The rows lie along a hidden order. The number after each row says roughly how far along it the row is, from 0 to 10. A new part has a new order.
In the rows, 128 means zero.
135  128  117  162  123  151  81  122  137  139  168  110  108  168  139  107  133 : 6
135  132  168  148  126  137  112  127  129  162  156  148  123  154  149  131  125 : 3
131  165  135  138  129  143  142  130  130  135  149  143  133  130  128  142  136 : 6
132  157  130  131  122  148  124  126  130  131  192  121  129  156  136  131  133 : 3
127  180  146  132  133  169  131  127  127  130  146  139  131  117  141  133  134 : 9
129  118  168  118  134  125  157  131  126  123  131  211  134  129  181  150  156 : 0
132  169  178  148  135  138  130  128  131  138  173  128  123  149  147  122  136 : 4
128  154  148  129  130  135  140  130  134  132  151  127  129  134  127  141  127 : 4
135  167  183  154  122  135  121  126  133  136  183  131  118  164  132  120  129 : 4
129  197  166  146  121  147  115  132  131  145  151  131  122  143  139  131  129 : 8
118  170  176  53  161  105  243  143  109  123  92  255  173  47  141  195  139 : 6
126  163  136  114  132  140  152  130  125  128  124  153  146  136  143  144  142 : 6
134  183  169  160  119  147  103  125  137  141  169  107  116  168  132  114  131 : 6
124  167  151  87  142  136  182  135  120  124  123  172  148  101  146  167  144 : 7
133  164  168  169  114  151  89  121  139  167  222  106  107  187  134  101  128 : 5
138  169  221  104  138  127  180  134  121  131  149  178  143  103  142  157  135 : 7
130  172  147  128  132  136  158  130  129  127  158  161  131  131  130  136  133 : 5
132  187  193  145  124  142  128  126  131  134  170  123  125  145  128  122  136 : 7
139  148  177  125  127  132  119  131  130  135  163  144  125  156  143  126  134 : 1
127  168  171  132  130  134  139  128  128  130  154  157  129  136  134  137  131 : 4
122  161  168  75  146  127  197  144  116  121  119  189  159  73  140  166  137 : 8
138  149  98  189  114  146  58  116  141  147  182  127  99  209  133  95  127 : 1
130  142  131  126  125  135  138  136  128  132  152  145  129  160  130  126  133 : 3
132  195  141  108  140  149  158  133  125  127  223  150  140  109  128  151  129 : 9
134  151  144  135  126  134  116  126  129  132  156  130  119  152  132  117  130 : 7
136  142  160  115  136  140  157  131  122  139  152  174  136  125  161  147  134 : 4
132  147  138  125  129  171  120  127  128  131  144  157  127  128  170  133  133 : 8
136  136  151  132  131  132  123  129  128  149  168  159  132  153  142  139  138 : 4
127  169  144  130  131  138  139  132  127  139  148  133  129  123  139  144  145 : 6
132  160  162  88  145  133  201  137  120  124  124  180  153  96  150  170  141 : 3
134  146  131  121  130  137  135  134  127  128  156  145  130  143  132  136  128 : 4
126  150  147  109  150  133  151  130  124  124  124  162  169  115  138  145  135 : 4
128  153  141  124  136  144  137  130  127  138  162  144  134  136  135  139  136 : 4
131  147  209  140  126  148  126  130  129  133  154  133  124  143  149  129  133 : 7
131  197  116  150  127  162  96  126  135  136  164  119  118  150  131  111  135 : 10
131  176  170  128  130  136  116  128  128  139  139  152  135  130  141  140  138 : 7
134  171  190  142  138  126  158  131  126  127  117  159  136  117  135  145  131 : 7
127  244  193  135  129  133  139  133  129  141  169  163  140  130  134  140  134 : 10
126  174  141  127  129  144  139  129  127  149  163  111  129  128  129  135  131 : 9
132  152  120  135  134  156  122  126  135  127  145  128  131  148  135  128  132 : 6
131  187  171  130  124  134  128  127  129  140  137  133  130  133  125  126  137 : 8
138  143  148  113  135  123  156  138  129  124  171  166  139  231  156  158  134 : 0
128  144  165  72  149  114  207  141  121  134  109  188  155  87  136  172  140 : 5
138  167  178  132  128  141  132  129  131  134  161  147  127  139  136  134  128 : 3
128  144  140  110  136  129  172  133  125  128  132  155  141  127  133  160  129 : 1
125  158  141  104  138  155  167  148  125  126  103  163  141  110  150  154  138 : 9
129  161  141  142  131  143  120  127  132  130  143  130  129  136  133  134  133 : 7
134  149  122  179  114  166  60  119  142  143  179  120  112  200  157  92  137 : 6
128  133  145  102  138  126  173  136  124  129  156  180  142  147  158  157  130 : 1
